Below is a small trained network, with its code and all its weights. Each question gives an input and a target symbol and asks what happens when units are switched off, that is, made to give their printed mean instead of their output.

import numpy as np


def w(rows, s, z=0):
    codes = np.array(rows[::2]) - 128.0
    scale = np.full(codes.shape[1], s)
    scale[-1] = z or s
    return codes * scale


def norm(h):
    return h / np.sqrt((h * h).mean(-1, keepdims=True) + 1e-5)


def f(y):
    return y / 2 * (1 + np.tanh(0.7978845608 * (y + 0.044715 * y**3)))


def softmax(a):
    e = np.exp(a - a.max(-1, keepdims=True))
    return e / e.sum(-1, keepdims=True)


def log_softmax(a):
    a = a - a.max(-1, keepdims=True)
    return a - np.log(np.exp(a).sum(-1, keepdims=True))


def net(x, mask):
    ids = ['βγδεζηθλμξσφψω'.index(c) for c in x.split()]
    T = len(ids)
    res = E[ids] + P[:T]
    u = 0
    for l in range(2):
        q, k, v = (norm(res) @ M[l].T for M in (Q, K, V))
        z = softmax(np.where(np.tri(T) > 0, q @ k.T / 3**0.5, -1e9)) @ v
        res = res + np.where(mask[u], z, O[l][:, -1]) @ O[l][:, :-1]
        u += 1
        y = f(norm(res) @ A[l][:, :-1].T + A[l][:, -1])
        res = res + np.where(mask[u : u + 4], y, B[l][:, -1]) @ B[l][:, :-1]
        u += 4
    return log_softmax(norm(res)[-1] @ U[:, :-1].T + U[:, -1])


Q, K, V, O, A, B = {}, {}, {}, {}, {}, {}
E = w([
[112,140,126,125,90,91,53,127],'β',
[139,89,102,97,135,172,35,176],'γ',
[95,158,114,154,110,99,3,154],'δ',
[148,104,145,148,110,76,125,157],'ε',
[89,80,84,103,79,185,62,147],'ζ',
[197,124,148,153,111,67,107,125],'η',
[185,85,88,148,64,135,112,129],'θ',
[55,101,124,137,77,152,158,151],'λ',
[185,146,157,168,89,84,99,69],'μ',
[114,184,130,124,49,127,77,54],'ξ',
[150,131,176,133,102,202,123,136],'σ',
[140,136,155,61,72,137,122,145],'φ',
[174,119,174,146,179,170,152,155],'ψ',
[137,161,179,68,156,116,142,156],'ω',
],0.025)
P = w([
[123,130,115,158,121,83,128,242],'0',
[171,118,204,198,2,123,47,231],'1',
[154,101,142,134,91,126,75,121],'2',
[121,106,101,118,157,92,139,179],'3',
[189,91,214,152,37,151,95,158],'4',
[149,84,132,118,122,132,113,77],'5',
[123,83,111,94,171,102,157,132],'6',
[188,51,189,122,64,158,129,91],'7',
[137,171,75,122,111,160,186,93],'8',
[128,59,120,81,187,104,165,109],'9',
],0.015)
Q[0] = w([
[82,112,7,147,248,47,111,96],'0.h0',
[150,83,112,103,63,122,80,119],'0.h0',
[144,42,233,117,106,104,79,142],'0.h0',
],0.021)
K[0] = w([
[103,104,95,207,119,73,2,231],'0.h0',
[130,112,64,88,141,130,139,65],'0.h0',
[119,32,166,90,190,105,150,42],'0.h0',
],0.02)
V[0] = w([
[245,121,74,133,133,118,109,130],'0.h0',
[97,87,27,131,39,153,131,125],'0.h0',
[98,117,101,253,193,185,95,94],'0.h0',
],0.014)
O[0] = w([
[153,95,47,154,62,110,191,152,182],'0.h0',
[118,2,149,88,127,110,75,62,185],'0.h0',
[65,93,71,189,208,170,93,95,1],'0.h0',
],0.0086,0.0077)
A[0] = w([
[139,107,181,165,45,198,70,81,5],'0.n0',
[112,111,135,37,152,47,141,200,128],'0.n1',
[145,95,178,247,83,213,102,83,222],'0.n2',
[4,73,146,48,181,61,157,233,239],'0.n3',
],0.019,0.0028)
B[0] = w([
[129,118,143,165,162,85,187,154,247],'0.n0',
[120,138,101,218,132,169,147,130,206],'0.n1',
[84,137,93,139,99,185,85,110,226],'0.n2',
[161,149,253,93,96,86,102,179,208],'0.n3',
],0.024,0.014)
Q[1] = w([
[152,49,55,84,200,13,25,118],'1.h0',
[138,149,175,223,226,149,77,80],'1.h0',
[8,38,117,141,39,146,138,72],'1.h0',
],0.015)
K[1] = w([
[53,99,67,78,92,40,70,239],'1.h0',
[76,132,168,160,181,115,106,169],'1.h0',
[96,126,103,80,160,173,213,3],'1.h0',
],0.017)
V[1] = w([
[118,62,126,106,144,173,134,253],'1.h0',
[141,115,154,103,137,214,148,81],'1.h0',
[17,134,111,66,114,93,184,119],'1.h0',
],0.022)
O[1] = w([
[140,92,78,18,193,186,224,172,219],'1.h0',
[105,157,109,228,87,205,168,139,35],'1.h0',
[2,190,174,161,86,55,191,227,3],'1.h0',
],0.0099,0.011)
A[1] = w([
[142,213,197,64,125,193,99,95,91],'1.n0',
[147,107,47,150,173,149,128,122,58],'1.n1',
[96,182,255,81,177,164,109,123,200],'1.n2',
[94,220,95,54,107,212,86,115,2],'1.n3',
],0.025,0.0056)
B[1] = w([
[58,137,92,68,65,90,134,205,201],'1.n0',
[87,183,138,142,124,116,146,95,199],'1.n1',
[96,128,87,203,161,148,139,48,249],'1.n2',
[81,114,184,90,71,163,168,5,160],'1.n3',
],0.027,0.013)
U = w([
[128,135,158,116,159,21,189,117,121],'β',
[123,198,121,78,225,133,139,140,211],'γ',
[72,175,84,100,158,71,45,130,171],'δ',
[156,225,104,177,145,79,170,79,95],'ε',
[111,55,119,96,131,152,94,156,168],'ζ',
[176,143,117,92,106,81,61,64,170],'η',
[119,61,35,140,56,79,180,87,1],'θ',
[125,79,157,186,204,148,117,65,129],'λ',
[135,124,113,213,37,141,35,123,66],'μ',
[85,164,252,166,68,50,121,137,83],'ξ',
[89,177,104,213,139,163,164,208,114],'σ',
[203,116,210,167,126,152,173,150,158],'φ',
[113,146,201,72,79,185,126,54,138],'ψ',
[121,180,114,80,51,104,122,179,163],'ω',
],0.011,0.0083)

Each question gives the input, a string of symbols that net reads in full, and the target symbol t.
The units are the heads (3 rows each of Q, K, V and O) and the neurons (one row each of A and B). Each row of codes is followed by its name. A weight is (code - 128) times the scale printed after its matrix; where a second scale follows, it is the last column's (O, A, B and U).
mask holds one flag per unit, layer by layer, with each layer's heads first. A switched-off unit (its flag False) gives its mean, the last column of its rows in O or B, instead of its output. The means were averaged over made-up inputs and are rounded, as every weight is.
A unit's drop is (log p(t) with every unit on - log p(t) with that unit switched off) / (log p(t) with every unit on - log p(t) with every unit switched off).
The circuit of an input: a set's keep is (log p(t) with only the set's units on - log p(t) with every unit switched off) / (log p(t) with every unit on - log p(t) with every unit switched off). Starting from all 10 units, units are removed one at a time, each time the one whose removal leaves the highest keep (on an exact tie, the one counted first), for as long as the keep stays at least 0.8.
units of the circuit, in order: the units of the circuit, biggest drop first
unit that matters most: the unit with the biggest drop
top k neurons: the k neurons with the biggest drops, biggest first
k most important neurons of layer l: the k neurons of layer l with the biggest drops, biggest first
input φ ζ ε, target ε: 2 most important neurons of layer 0 : 0.n3; 0.n1
input ε β γ λ σ σ λ μ η ξ, target β: units of the circuit, in order : 0.n2; 0.n0
input δ σ β ω η, target ω: units of the circuit, in order : 0.h0; 1.n0
input η ω ε μ ω λ ξ, target β: top 3 neurons : 0.n0; 0.n2; 0.n3
input δ β η ε ε ζ, target ζ: 2 most important neurons of layer 1 : 1.n2; 1.n1
input δ δ σ σ σ μ, target μ: units of the circuit, in order : 0.n2; 1.h0
input λ ε η θ η β ζ, target λ: units of the circuit, in order : 1.n2; 0.n3; 0.h0
input ε ζ σ η ε γ, target γ: unit that matters most : 0.n1
input λ β λ ε ε μ ε ω, target ω: top 2 neurons : 0.n0; 1.n0
input γ γ λ λ β λ ψ, target γ: units of the circuit, in order : 0.h0; 0.n1; 1.h0
input ε ψ ε β β, target ε: top 4 neurons : 0.n3; 1.n1; 0.n0; 1.n0
input φ ε μ δ σ σ, target σ: units of the circuit, in order : 0.n0; 0.n2
input λ β ψ, target ψ: units of the circuit, in order : 1.n3; 0.n0; 0.h0
input ξ μ σ σ, target ψ: units of the circuit, in order : 0.n2; 0.h0; 1.n3
input σ μ δ λ ξ, target ξ: top 2 neurons : 0.n3; 0.n0
input β φ η σ, target ψ: units of the circuit, in order : 0.h0; 1.n3; 0.n2
input φ γ ε ξ ε ε λ λ ξ φ, target ω: units of the circuit, in order : 1.n0; 0.h0
input ζ σ σ ε γ η μ, target η: top neuron : 0.n0
input β β δ γ θ, target θ: units of the circuit, in order : 0.n3; 0.h0
input ζ ε ε β ω φ, target φ: top 2 neurons : 0.n1; 0.n3
input ζ β λ μ ε, target μ: units of the circuit, in order : 0.n0; 1.h0; 0.h0
input η λ λ ψ, target γ: top 3 neurons : 0.n2; 0.n0; 0.n1
input μ λ ω σ σ ξ ζ μ, target ξ: top 2 neurons : 0.n0; 0.n1
input ψ ε λ γ θ σ σ ζ, target σ: unit that matters most : 0.n0
input ψ λ δ ε η, target η: top 2 neurons : 0.n1; 0.n3
